Below is a small trained network, with its code and all its weights. Each question gives an input and a target symbol and asks what happens when units are switched off, that is, made to give their printed mean instead of their output.

import numpy as np


def w(rows, s, z=0):
    codes = np.array(rows[::2]) - 128.0
    scale = np.full(codes.shape[1], s)
    scale[-1] = z or s
    return codes * scale


def f(y):
    return np.maximum(y, 0)


def softmax(a):
    e = np.exp(a - a.max(-1, keepdims=True))
    return e / e.sum(-1, keepdims=True)


def log_softmax(a):
    a = a - a.max(-1, keepdims=True)
    return a - np.log(np.exp(a).sum(-1, keepdims=True))


def net(x, mask):
    ids = ['αβγεζηθλπστφψω'.index(c) for c in x.split()]
    T = len(ids)
    res = E[ids] + P[:T]
    u = 0
    for l in range(3):
        q, k, v = (res @ M[l].T for M in (Q, K, V))
        z = softmax(np.where(np.tri(T) > 0, q @ k.T / 2**0.5, -1e9)) @ v
        res = res + np.where(mask[u], z, O[l][:, -1]) @ O[l][:, :-1]
        u += 1
        y = f(res @ A[l][:, :-1].T + A[l][:, -1])
        res = res + np.where(mask[u : u + 8], y, B[l][:, -1]) @ B[l][:, :-1]
        u += 8
    return log_softmax(res[-1] @ U[:, :-1].T + U[:, -1])


Q, K, V, O, A, B = {}, {}, {}, {}, {}, {}
E = w([
[123,124,186],'α',
[33,99,143],'β',
[122,95,119],'γ',
[127,123,182],'ε',
[235,131,183],'ζ',
[141,106,138],'η',
[58,254,58],'θ',
[177,116,154],'λ',
[136,116,163],'π',
[141,124,183],'σ',
[103,95,122],'τ',
[223,117,151],'φ',
[168,112,147],'ψ',
[128,126,190],'ω',
],0.012)
P = w([
[151,253,121],'0',
[202,207,103],'1',
[203,172,110],'2',
[207,144,120],'3',
[213,125,137],'4',
[196,111,166],'5',
[178,96,185],'6',
[168,73,179],'7',
[178,52,173],'8',
[158,37,180],'9',
[162,14,166],'10',
[191,6,177],'11',
[146,5,213],'12',
],0.005)
Q[0] = w([
[98,39,218],'0.h0',
[72,230,2],'0.h0',
],0.0083)
K[0] = w([
[91,1,135],'0.h0',
[159,251,82],'0.h0',
],0.008)
V[0] = w([
[254,194,168],'0.h0',
[88,42,156],'0.h0',
],0.0066)
O[0] = w([
[21,89,1,162],'0.h0',
[226,21,144,254],'0.h0',
],0.0025,0.00094)
A[0] = w([
[109,75,165,182],'0.n0',
[126,166,196,144],'0.n1',
[131,1,141,174],'0.n2',
[191,101,55,201],'0.n3',
[175,49,130,255],'0.n4',
[182,92,208,157],'0.n5',
[150,194,128,84],'0.n6',
[131,216,62,105],'0.n7',
],0.0086,0.0067)
B[0] = w([
[189,2,162,197],'0.n0',
[238,139,97,156],'0.n1',
[189,108,198,212],'0.n2',
[137,166,209,172],'0.n3',
[176,122,247,254],'0.n4',
[204,133,162,205],'0.n5',
[220,108,131,130],'0.n6',
[163,223,191,134],'0.n7',
],0.0065,0.0092)
Q[1] = w([
[183,100,248],'1.h0',
[146,132,91],'1.h0',
],0.011)
K[1] = w([
[123,2,199],'1.h0',
[30,203,93],'1.h0',
],0.0078)
V[1] = w([
[254,144,181],'1.h0',
[117,177,86],'1.h0',
],0.0079)
O[1] = w([
[139,108,1,254],'1.h0',
[245,38,143,69],'1.h0',
],0.0062,0.019)
A[1] = w([
[187,142,16,254],'1.n0',
[198,160,185,178],'1.n1',
[172,238,217,203],'1.n2',
[153,143,248,193],'1.n3',
[25,253,31,145],'1.n4',
[105,150,215,87],'1.n5',
[48,47,88,182],'1.n6',
[169,100,6,198],'1.n7',
],0.0068,0.0026)
B[1] = w([
[74,107,115,254],'1.n0',
[87,95,151,250],'1.n1',
[49,143,167,200],'1.n2',
[147,113,202,220],'1.n3',
[91,225,118,141],'1.n4',
[2,146,155,133],'1.n5',
[182,95,97,165],'1.n6',
[59,89,85,221],'1.n7',
],0.0088,0.0048)
Q[2] = w([
[84,7,173],'2.h0',
[79,2,116],'2.h0',
],0.0088)
K[2] = w([
[125,188,61],'2.h0',
[2,221,63],'2.h0',
],0.0074)
V[2] = w([
[101,253,127],'2.h0',
[140,191,138],'2.h0',
],0.0055)
O[2] = w([
[254,232,64,254],'2.h0',
[221,114,74,156],'2.h0',
],0.0068,0.0019)
A[2] = w([
[89,70,198,65],'2.n0',
[139,81,39,255],'2.n1',
[104,132,216,166],'2.n2',
[135,74,98,173],'2.n3',
[125,121,253,172],'2.n4',
[187,145,122,174],'2.n5',
[89,154,202,123],'2.n6',
[48,163,146,81],'2.n7',
],0.011,0.0072)
B[2] = w([
[174,161,116,199],'2.n0',
[32,254,198,254],'2.n1',
[193,53,113,206],'2.n2',
[64,180,110,216],'2.n3',
[178,44,119,241],'2.n4',
[172,114,155,180],'2.n5',
[179,102,49,159],'2.n6',
[221,146,95,141],'2.n7',
],0.0089,0.0088)
U = w([
[94,123,142,160],'α',
[236,60,79,2],'β',
[127,111,126,107],'γ',
[136,186,195,134],'ε',
[2,189,104,105],'ζ',
[92,129,136,135],'η',
[36,167,123,129],'θ',
[145,147,117,9],'λ',
[158,182,94,192],'π',
[142,90,135,190],'σ',
[103,120,136,139],'τ',
[75,145,132,131],'φ',
[74,126,155,216],'ψ',
[95,121,146,167],'ω',
],0.0099,0.0069)

Each question gives the input, a string of symbols that net reads in full, and the target symbol t.
The units are the heads (2 rows each of Q, K, V and O) and the neurons (one row each of A and B). Each row of codes is followed by its name. A weight is (code - 128) times the scale printed after its matrix; where a second scale follows, it is the last column's (O, A, B and U).
mask holds one flag per unit, layer by layer, with each layer's heads first. A switched-off unit (its flag False) gives its mean, the last column of its rows in O or B, instead of its output. The means were averaged over made-up inputs and are rounded, as every weight is.
A unit's drop is (log p(t) with every unit on - log p(t) with that unit switched off) / (log p(t) with every unit on - log p(t) with every unit switched off).
The circuit of an input: a set's keep is (log p(t) with only the set's units on - log p(t) with every unit switched off) / (log p(t) with every unit on - log p(t) with every unit switched off). Starting from the 12 units with the biggest drops (on a tie, the unit counted first), units are removed one at a time, each time the one whose removal leaves the highest keep (on an exact tie, the one counted first), for as long as the keep stays at least 0.8.
units of the circuit, in order: the units of the circuit, biggest drop first
most important unit: the unit with the biggest drop
top k neurons: the k neurons with the biggest drops, biggest first
k most important neurons of layer l: the k neurons of layer l with the biggest drops, biggest first
input β φ β π β τ π θ, target π: units of the circuit, in order -> (2.n7; 1.n4; 2.n1; 0.n0)
input ζ σ θ σ ε α η τ β τ ζ, target ε: most important neuron of layer 1 -> (1.n4)
input β ψ σ φ β β ζ ε, target ζ: top 2 neurons -> (0.n4; 0.n5)
input θ ε τ β β β β γ β η, target π: top 2 neurons -> (1.n4; 0.n7)
input α β α β τ ε σ γ β θ σ φ ε, target ε: 2 most important neurons of layer 2 -> (2.n1; 2.n5)
input τ λ ζ α β φ β φ β ω β ψ, target β: 2 most important neurons of layer 2 -> (2.n4; 2.n1)
input β ω β ω σ σ ψ η θ, target π: units of the circuit, in order -> (2.n7; 1.n4; 0.n0; 2.n1)
input φ β ε τ π σ φ π β ε τ β γ, target β: 2 most important neurons of layer 1 -> (1.n3; 1.n7)
input π τ λ τ β ε β τ η γ β π, target β: 2 most important neurons of layer 0 -> (0.n0; 0.n1)
input ζ β β λ, target β: 2 most important neurons of layer 2 -> (2.n1; 2.n4)
input α σ α τ ζ α, target ζ: top 3 neurons -> (0.n4; 0.n3; 0.n5)
input ζ η ε η ζ ζ α φ ζ ω β ω, target β: units of the circuit, in order -> (2.n4; 1.n3; 2.n1)
input β β ζ θ β ε α σ η σ σ α β, target ε: 2 most important neurons of layer 0 -> (0.n7; 0.n0)
input σ α ζ σ β τ β τ ζ φ, target ζ: most important unit -> 1.h0
input η φ ω α π η σ τ β φ β η, target β: top 3 neurons -> (0.n0; 0.n1; 2.n4)
input σ ψ η β ζ, target β: 3 most important neurons of layer 1 -> (1.n2; 1.n3; 1.n1)
input π ε α α τ σ β β η ψ β ζ λ, target ζ: top 4 neurons -> (0.n4; 0.n5; 2.n1; 1.n7)
input β β λ, target β: 2 most important neurons of layer 1 -> (1.n2; 1.n3)
input θ ζ β ε β ζ π γ, target π: 2 most important neurons of layer 1 -> (1.n4; 1.n2)
input α β β η θ α σ β β λ, target π: most important unit -> 2.h0
input π λ θ β, target π: top 2 neurons -> (1.n4; 0.n7)
input σ β τ β ζ π γ ζ β, target ζ: top 2 neurons -> (0.n4; 0.n5)
input ζ γ λ φ θ φ, target ε: 2 most important neurons of layer 2 -> (2.n1; 2.n5)
